Known rows:
Z99: [ -5  11   5   1  -1 -12   8   7 -16  10  10 -44  23  -2   1   1 -14 -19
 -22  16   4  -3  25  10  11   6  -5   4 -15   9 -24  -4 -48  16   4  -6
  -3]
Z591: [ -6 -16   9 -14 -11   2   5   9   3   5  -9  14  -2   5  -1  16   6  13
   4  25   9  11  -4 -17  12 -10   2   5  -2  -2 -23   8  22 -13   6 -17
  -3]
Z783: [ 0 -1 -2  2  4 -1  0  1  0  1 -2 -2 -3 -2 -2  1  2  3  1 -1 -1 -1  0 -4
  1  1  0 -3  0  0  3  3 -3 -1 -2 -5  2]
Z708: [-11 -31  13 -44  -5   1 -11   9  18  26 -12  65   7 -19 -18 -33  -5  -8
  14  -6   1 -12   9   7 -15   0 -20   1  22 -23  -8  16 -18   5   7  -9
  20]
Z642: [-10 -31  14 -42  -4   1 -12   8  20  25 -13  64  10 -20 -21 -36  -5  -9
  14  -7   0 -13  15   9 -17  -1 -21   3  19 -23  -6  16 -20   8  10   1
  20]
Z452: [  2 -21  -3  -7   0   8 -10  -2  -4  -5  21   0 -19   3 -12 -14   1  28
  -1   5  -4 -20   4  -9  22   8 -16 -20   2  17   7 -24   4   0   3 -10
  22]
Z542: [ -3   0  -5  -1  20  14  15   8   5  32  -3  -7 -20   3  26  -7  -5  -3
  24 -11  -4  -6 -16 -16  -4  -3  10   1  -3   8 -17  -1  -6   6   5  27
  20]
Z963: [ 11  -1   1 -24  26  12 -26  12  -6   4 -14  16  -8 -13  13   7  33  -5
   5  12   9  -5 -11   8 -19   3 -15  -1  22   7  14   8 -15  -1 -12 -13
   3]
Z716: [-11  -8  -9   6 -20  -9 -19   0  -2  28  -1  30  -9   0 -30 -28   1 -37
 -16  -8 -29 -12 -21   4  -3  14   9  37 -16   4   9  20 -50  10 -15 -27
   3]
Z319: [-1 -5 -3 -8  5  1 -2  1  2 -1  0  4 -5 -2  6  2  3  2  6  1  3  0 -1 -5
  0  1 -2 -3  9  3 -5  1  6 -3 -1 -6  3]
Z880: [ -5  12 -18  14  31  16  23   3   7   1   3 -34 -13   8  41   6  -9   6
  25  -9   2   9  -7 -28   7  -2  29  -4  -2   4  -6   1  17  -1   4  20
   4]
Z378: [  2  28 -11   2   5   5  10  -2  -6 -34  14 -42  16   6  14  19 -13  14
   1   1   6   0  19  -9   3  14  13  -8  15   2 -30  -8  23  -8  -2  -4
 -11]
Z453: [  1  -4   4 -21  -7  -3  -2   5  -9   7   0   4   4  -2 -11  11 -11  -2
   3  -7  -2 -19  13   1 -15  10  -8  -4  29   3 -35   1  -9  -1  -6  -5
  14]
Z363: [  1  10  -5   8   8   4   3  -3   0 -13   3 -14   3   3   8   2   0   7
  -1   3   1   6   6  -6   6   2   8  -2  -3   2   2   2  10  -2   1  -3
  -3]
Z630: [  0  19  -8  22   8   4   5  -2   1 -24  10 -37   4   5  14   3   2  13
  -6  12   5  13   2  -8  16   1  15  -3 -13   3   9   1  12   0   3  -5
 -13]
Z701: [ -1 -50  10 -31 -12  -4 -20   5  -4  32   3  43 -27  -4 -39 -24   1  11
  -3  -6 -11 -33   5  -6   7   5 -33 -19  21  14   9 -10 -37   5  -7 -19
  45]
Z184: [  2   5  12 -18 -10   8  -4  -1  -3   5  -4   5   0   0 -20   8 -14   9
   1 -10 -14 -25   8  -4 -23   9   0  -5  38  -2 -34   3  -5  -4 -15   0
   9]

Facts:
druvu(Z101, Z708); druvu(Z105, Z220); druvu(Z107, Z155)
druvu(Z11, Z176); druvu(Z112, Z193); druvu(Z13, Z716)
druvu(Z136, Z642); druvu(Z140, Z538); druvu(Z155, Z469)
druvu(Z169, Z318); druvu(Z184, Z521); druvu(Z186, Z591)
druvu(Z193, Z561); druvu(Z208, Z345); druvu(Z220, Z589)
druvu(Z23, Z726); druvu(Z236, Z140); druvu(Z251, Z520)
druvu(Z254, Z701); druvu(Z259, Z356); druvu(Z270, Z541)
druvu(Z304, Z34); druvu(Z316, Z998); druvu(Z318, Z377)
druvu(Z319, Z912); druvu(Z328, Z251); druvu(Z34, Z828)
druvu(Z345, Z717); druvu(Z347, Z806); druvu(Z356, Z388)
druvu(Z378, Z347); druvu(Z388, Z888); druvu(Z395, Z363)
druvu(Z397, Z13); druvu(Z404, Z663); druvu(Z407, Z559)
druvu(Z408, Z873); druvu(Z419, Z847); druvu(Z436, Z783)
druvu(Z453, Z212); druvu(Z457, Z316); druvu(Z505, Z853)
druvu(Z520, Z763); druvu(Z521, Z903); druvu(Z529, Z890)
druvu(Z538, Z407); druvu(Z541, Z254); druvu(Z55, Z453)
druvu(Z559, Z570); druvu(Z570, Z886); druvu(Z591, Z963)
druvu(Z630, Z112); druvu(Z675, Z105); druvu(Z701, Z358)
druvu(Z717, Z184); druvu(Z725, Z436); druvu(Z726, Z270)
druvu(Z763, Z101); druvu(Z77, Z107); druvu(Z783, Z935)
druvu(Z794, Z55); druvu(Z806, Z667); druvu(Z811, Z319)
druvu(Z828, Z404); druvu(Z847, Z85); druvu(Z853, Z11)
druvu(Z86, Z811); druvu(Z880, Z408); druvu(Z886, Z88)
druvu(Z890, Z397); druvu(Z918, Z794); druvu(Z926, Z186)
druvu(Z963, Z136); grazadrim(Z101, Z220); grazadrim(Z101, Z570)
grazadrim(Z105, Z112); grazadrim(Z105, Z55); grazadrim(Z105, Z302)
grazadrim(Z11, Z112); grazadrim(Z11, Z642); grazadrim(Z11, Z708)
grazadrim(Z13, Z47); grazadrim(Z176, Z47); grazadrim(Z176, Z328)
grazadrim(Z176, Z254); grazadrim(Z176, Z86); grazadrim(Z176, Z397)
grazadrim(Z176, Z107); grazadrim(Z183, Z318); grazadrim(Z183, Z155)
grazadrim(Z212, Z208); grazadrim(Z218, Z890); grazadrim(Z218, Z436)
grazadrim(Z218, Z208); grazadrim(Z218, Z828); grazadrim(Z23, Z254)
grazadrim(Z23, Z345); grazadrim(Z23, Z570); grazadrim(Z251, Z47)
grazadrim(Z273, Z559); grazadrim(Z273, Z107); grazadrim(Z347, Z337)
grazadrim(Z358, Z453); grazadrim(Z370, Z642); grazadrim(Z370, Z85)
grazadrim(Z395, Z457); grazadrim(Z395, Z963); grazadrim(Z395, Z316)
grazadrim(Z395, Z675); grazadrim(Z395, Z544); grazadrim(Z407, Z794)
grazadrim(Z407, Z589); grazadrim(Z407, Z903); grazadrim(Z407, Z34)
grazadrim(Z407, Z184); grazadrim(Z408, Z268); grazadrim(Z408, Z86)
grazadrim(Z414, Z328); grazadrim(Z433, Z356); grazadrim(Z433, Z169)
grazadrim(Z433, Z436); grazadrim(Z433, Z404); grazadrim(Z433, Z756)
grazadrim(Z469, Z378); grazadrim(Z469, Z453); grazadrim(Z469, Z270)
grazadrim(Z469, Z184); grazadrim(Z490, Z529); grazadrim(Z526, Z328)
grazadrim(Z538, Z912); grazadrim(Z538, Z345); grazadrim(Z538, Z377)
grazadrim(Z538, Z419); grazadrim(Z561, Z873); grazadrim(Z630, Z45)
grazadrim(Z663, Z494); grazadrim(Z663, Z55); grazadrim(Z663, Z591)
grazadrim(Z667, Z3); grazadrim(Z677, Z811); grazadrim(Z716, Z926)
grazadrim(Z716, Z208); grazadrim(Z716, Z529); grazadrim(Z717, Z708)
grazadrim(Z725, Z319); grazadrim(Z726, Z328); grazadrim(Z726, Z86)
grazadrim(Z726, Z505); grazadrim(Z847, Z541); grazadrim(Z847, Z880)
grazadrim(Z847, Z542); grazadrim(Z847, Z388); grazadrim(Z847, Z186)
grazadrim(Z853, Z77); grazadrim(Z853, Z328); grazadrim(Z853, Z763)
grazadrim(Z886, Z701); grazadrim(Z886, Z486); grazadrim(Z886, Z346)
grazadrim(Z886, Z452); grazadrim(Z888, Z193); grazadrim(Z888, Z958)
grazadrim(Z888, Z521); grazadrim(Z888, Z220); grazadrim(Z888, Z304)
grazadrim(Z935, Z794); grazadrim(Z99, Z873); grazadrim(Z99, Z270)
grazadrim(Z99, Z693); grazadrim(Z99, Z272)

Rows:
No name comes twice in this set of rows, the named rows included.
[ -5 -21  25 -30 -23 -14  -9  12  -8  54 -19  29  -3 -12 -44 -13 -12 -21
 -16  -5 -21 -28  11  11 -20  -2 -23   4  19   2 -20  15 -77  16 -13 -12
  25] -> Z358
[ 11   6  -2 -15  34  18 -23   6  -7  -8  -8   0  -3  -9  26   5  32   3
   7  16  10  -4 -12  12 -13   2 -14   1  12   4   8  -3  -3   0  -3  -3
   0] -> Z544
[  0   9  14 -12 -12   9 -10   2   2   5 -11   8  -6   0 -28   3  -9  19
  -2  -8 -20 -24  -2  -1 -25   7   2  -6  31  -5 -23   6  -3  -5 -15   2
   5] -> Z589
[ -4  -7   5 -13  -3 -14   4   8 -12  19   2 -14  13  -4  -5   3 -11 -18
 -10   6   7  -5  28   3   4   2 -13   0   2   5 -18   3 -45  12  -1 -13
   5] -> Z561
[ -5 -45  23 -39 -20 -13 -17  13   0  71 -25  66 -19 -12 -47 -22  -1 -25
  -7 -13 -18 -25  -6  10 -23  -9 -33   5  18  -1  -3  15 -70  12  -9  -9
  37] -> Z88
[ -2  13  15   2 -11  -7   1   8  -7  15  -6 -26  13  -4 -25  -5 -18  -4
 -24   6 -15 -11  22   6  -9   2   2   3   5   1 -17   9 -53  12  -8 -12
   2] -> Z469
[-10  -2  -2 -15   6  11   4   2  17 -26   3  13  18  -3  13  -8  -1  16
  16  18  16  13  11 -10   9   2   8   1   2 -19 -13   8  39 -10  14  -4
 -11] -> Z112
[  9  32  -5  22  43  12 -12   6  -6 -29 -10 -50  12  -8  23   3  33  10
 -16  35   6  22   0   6   6  -3  11   2  -9   3  33   9 -19   7  -5 -16
 -29] -> Z395
[ -6  12  -8  35  12  -6 -14  -8   2   5   3   7   5   3  -7  -9   0 -36
 -22  -2 -22  -6 -20  10   9   8   7  16 -36  15   0   8 -13   9   5 -13
  -2] -> Z218
[ -8   9   1  41  28 -15 -10  -4   7   6 -15   6   8  -5  -2   0  -8 -32
 -28   3 -17  -2  -8  14   9  -5  -9  -9 -28  23  -2   3  -9  13  16   1
   9] -> Z433
[ -6 -49  20 -15 -18 -14 -23   9  -3  53  -8  31 -24  -9 -65 -40  -3   4
 -25   6 -26 -28  11   0  12  -5 -36  -9   1  14  26  -2 -85  23  -6 -29
  42] -> Z886
[ -1  10 -22  23  12   0  -9  -9   2 -20   5  17  -1   5  12  10  -2 -23
   2 -11  -8  -5 -17  -5   5  13   8   5  -5  12  -7   4  25  -7  -3 -12
  -1] -> Z890
[ -3  -7   6   0   0  -3  -4   6   2  18  -6   4  -5  -4 -13  -9   1  -5
  -9   2  -6  -1   2   1   1  -3  -7   4  -1   3   6   8 -30   7  -4 -10
   7] -> Z667
[-14   3   8  -1   5   4   5   5  21  -7  -5   1  29 -11  -6 -35  -4   9
  -6  18   1  18  24   3   8  -4   5   6 -14 -22  11  17 -12  13  17  -9
 -13] -> Z11

Now the same elements, written a new way:
Known rows:
Z408: [  3   8  -5   4   7  -4   6 -15 -33  -8  -4 -10 -17  -6  10   0  -5 -12
   2 -14  14   6   7  13  -5  -4  19 -23  10   1   4 -11  -4   9 -16 -14
   3  -9   2  -5  -2]
Z273: [ -1  -2   0  -7  -2   0   2   1 -10  -1   7  -9  -6   2  -3   1  -3   0
   2   9   1   8  -1  13 -19   8  12  -9  -9  -2  -1  -3   2   5  -4  -6
   1  -7   3  -3 -13]
Z853: [ -6  -9  -7  10  -1  -8  22   5 -48 -28  -4 -16 -20 -22  17  -4 -11 -50
   3 -25  19   0  13   8  25  -3  49 -32  54  -5  10 -31 -10  15 -21 -14
  12  11  15  -6   0]
Z407: [ 36 -17   3   4 -11  20 -18  25  25   7   4 -23 -39 -32  -8  21   2  -2
 -25  26  -8  29 -33  -3 -39 -22  -4 -13  29  11  -8 -38  12  -2 -33  25
  -6  -4   0  17 -39]
Z677: [ -2  -7   2  -5  -4   1   3  -1  -8   3   4  -7 -15  -3 -11   2   0  -5
   0   4  -1  13  -3   7 -18   7   4  -9  -6  -1  -2   2   2   3   0  -5
   0  -8  -5  -3 -11]
Z716: [ 34  -3   9  15 -49   5  26  21  54  11  46 -27 -11   3 -31   1 -11  34
  -4 -14  -5   7  20  12 -16  44   0  -5 -17  23   5  41  -1 -13  25 -20
  32   5 -39   1   8]
Z319: [ -3  13   0   4   0  -2   3   7  -5  -1  -1   5   6   0   5  14   3  -4
  -1  14  11   0  -6 -16  14  -6 -20   8 -26  -3  -5  -5   0  -1   3   3
   3  -8   4   6   6]
Z236: [ -6   1  -6  -8   8 -12  -6 -23  14   9 -11   0  -1   7  -3 -12  10 -14
   4 -15 -24  -7  11  13  23 -20  -9  -2  12   1   3 -15  -9   3   7   2
 -11   4  -1  -3   5]
Z642: [-12 -10  18 -13  -1  24 -27  26   0   7   6  14  21   3 -24 -17 -15  38
  12  23  -5  22   1 -13 -10  14  -4  28  43  -5   5  26   6  -9  14  13
   9  24   1 -13  24]
Z112: [-15   4  -2  -3  22  -5 -22 -20 -30   5 -14   0 -15  -6  -6  -8  -6   9
   7 -20  -2  15  -3  -9  13 -19 -21  -7  13  -4  -1  16  -1  -8   4  -6
   0   0  -8  -6  31]
Z318: [  1  10  -4  11  12  -3  -3 -23  -8  -1 -20   6   7  -4  13  -2   1  -1
  -1 -19   2  -5   1  -5  10 -17 -11 -11   1   0   1  10  -3  -1  -4  -5
  -1  -4  -2   2   8]
Z570: [ 14   1  15   1  -9  27  15  24  -3  11  -7  31  19  17   0 -11   2  26
   2   5   9  21  -1   2 -57  24  25  44  -9   0  10  33   1  15   5  14
   8  14  10  -8  -4]
Z541: [  3  -7  -1   6   0   6  -1  18  18  -5   8   9  -3   0   7   6  -1  21
  -1  -2  10 -15 -14 -11  -1  10   2  19  -7  -1  -3  18   9  -8  -6  10
   0  13   9  13   1]
Z912: [  4  -6  -1   6   1   6   4  18  13  -4   7  10  -8   2   7   5   1  20
  -1  -6  12 -12 -16  -9 -10  11   5  23 -14  -1  -2  20   8  -5  -6  10
   0  12  10  13   1]
Z259: [ -5   1  -6  -8   8 -12  -6 -23  15   8 -11   0  -1   7  -3 -12  10 -15
   5 -15 -25  -7  11  13  23 -20  -8  -2  12   1   3 -15  -9   3   7   2
 -11   4   0  -3   4]
Z963: [  3  -7  -1   7   0   5  -1  18  18  -6   8   8  -4   0   7   6  -1  21
  -2  -2   9 -16 -15 -11  -1   9   1  19  -8   0  -3  18   9  -8  -6  10
   1  13   9  13   1]
Z693: [-11  -8   1   2  -2  -1   6  -7   7  -4  -8  12  21   4   5   0   2  -9
  -2   6   1 -15   3  -8   9  11   0  -3  -4  -4  -3  15   4  -4   8  -4
  -6  -4  -1  -1  -7]

Rows:
No name comes twice in this set of rows, the named rows included.
[  3   7  -3   7   7  -2   0 -22 -20   0 -11  -3 -15  -7   3   1  -2  -7
   0 -16   6   8   3   4  -2  -9  -3 -19   4   3   1   1  -2   2  -8 -10
  -1 -10  -9  -4   3] -> Z847
[  2  16  -1   6   3  -1  18   8 -20   5  -6  14 -11   8   9  12  10  -5
  -1  -3  17  12 -11  -9 -16  -1  -8  23 -55  -4  -3   4  -3  10   4   4
   3 -11   6   4   5] -> Z220
[ -3  17  -1   4   2  -3   2   7  -5  -5   1   3  14   4  12  11   1   0
   1  16  12  -8  -5 -13  18  -5 -15   8 -26  -5  -4  -8  -1   0   1   3
   4  -6  13   7   6] -> Z397
[-15 -18 -12  -6  -1 -20  19   7 -19 -25  -3 -14  -5 -10  15 -17  -1 -62
   9 -24 -10 -17  20  18  53 -14  52 -17  68  -8  13 -53 -18  19  -9  -2
   4  28  27  -6  -2] -> Z328
[ -1   4  -7  -3  -2 -14  -1 -26  28  10  -6  -4  -5   7 -11 -11   9  -9
   7 -21 -26 -11  15  15  27 -17 -15  -5   5   5   5  -6 -11   1  12  -3
  -4   4  -7  -1   4] -> Z926
[-7 -5  0 -3  2 -2 -6 -2  5  2 -8  5 13  1  2 -3  1  3  0  1 -7 -3 -6 -6
  2 -4 -9  1 -6 -5 -3 14  1 -3  6  2  1  3  4  2 -1] -> Z494
[  8   4  -5 -12   3   2   8  33 -26 -31  46 -27 -10  10  27   6 -19  18
  10  26  33 -19   1  34 -23  31  67  -2   9  -4   5 -40   8  13 -39  -6
   9   8  43   4 -22] -> Z176
[ 14 -14   1   9  -5  12  -6  18  26  -3   1   2  -7 -13   6  14   2   7
 -13  12   4  -6 -20 -14  -8  -1  -2   6  12   4  -6  -3  12  -8 -16  17
  -6   6   5  15 -17] -> Z184
[  4   7  -2   7   7  -1   2 -22 -24   2  -8  -6 -23  -8  -1   2  -1  -8
   0 -15   8  14   4   6  -9  -6   0 -20   3   4   1  -2  -1   4  -9 -12
  -2 -14 -12  -5   1] -> Z347
[  9   8  -4  10  10  -1  -9 -21  -2   2 -25   1   6 -11  14   0   2  -4
  -7 -13  -5   0  -5  -6   7 -28 -16 -16  11   1   0   0  -4  -1 -10   1
  -1  -5  -1   5   0] -> Z34
[ 13  -5  16   1 -14  28 -13  24  28   5  -5  16  44   0  -4  -9  -7  23
  -3  31  -6   7   0 -10 -17   5   2  19  40   1   6  12   3  -1   0  19
   8  18  10  -2  -8] -> Z903
[  3   8  -6   0 -11 -15   4 -29  38  13   2 -10 -14   6 -22 -10   9  -6
   7 -28 -28 -11  19  20  28 -12 -19  -9  -4  10   6  -2 -13   0  14  -8
   2   2 -15  -1   4] -> Z529
[  4  14   0   3  -1   0  21   9 -32   6   5   3 -31   6  -2  15   7  -9
   0   2  21  25  -9   0 -28   8   2  14 -52  -1  -3  -6  -1  14  -1  -2
   2 -18   0  -1  -1] -> Z538
[-18 -13  20 -18   3  23 -34  28 -10  10   9  11  10   2 -32 -19 -18  42
  16  22  -7  29  -1 -14 -10  13  -8  29  47  -6   4  28   7 -11  17  12
   9  25  -2 -16  34] -> Z708

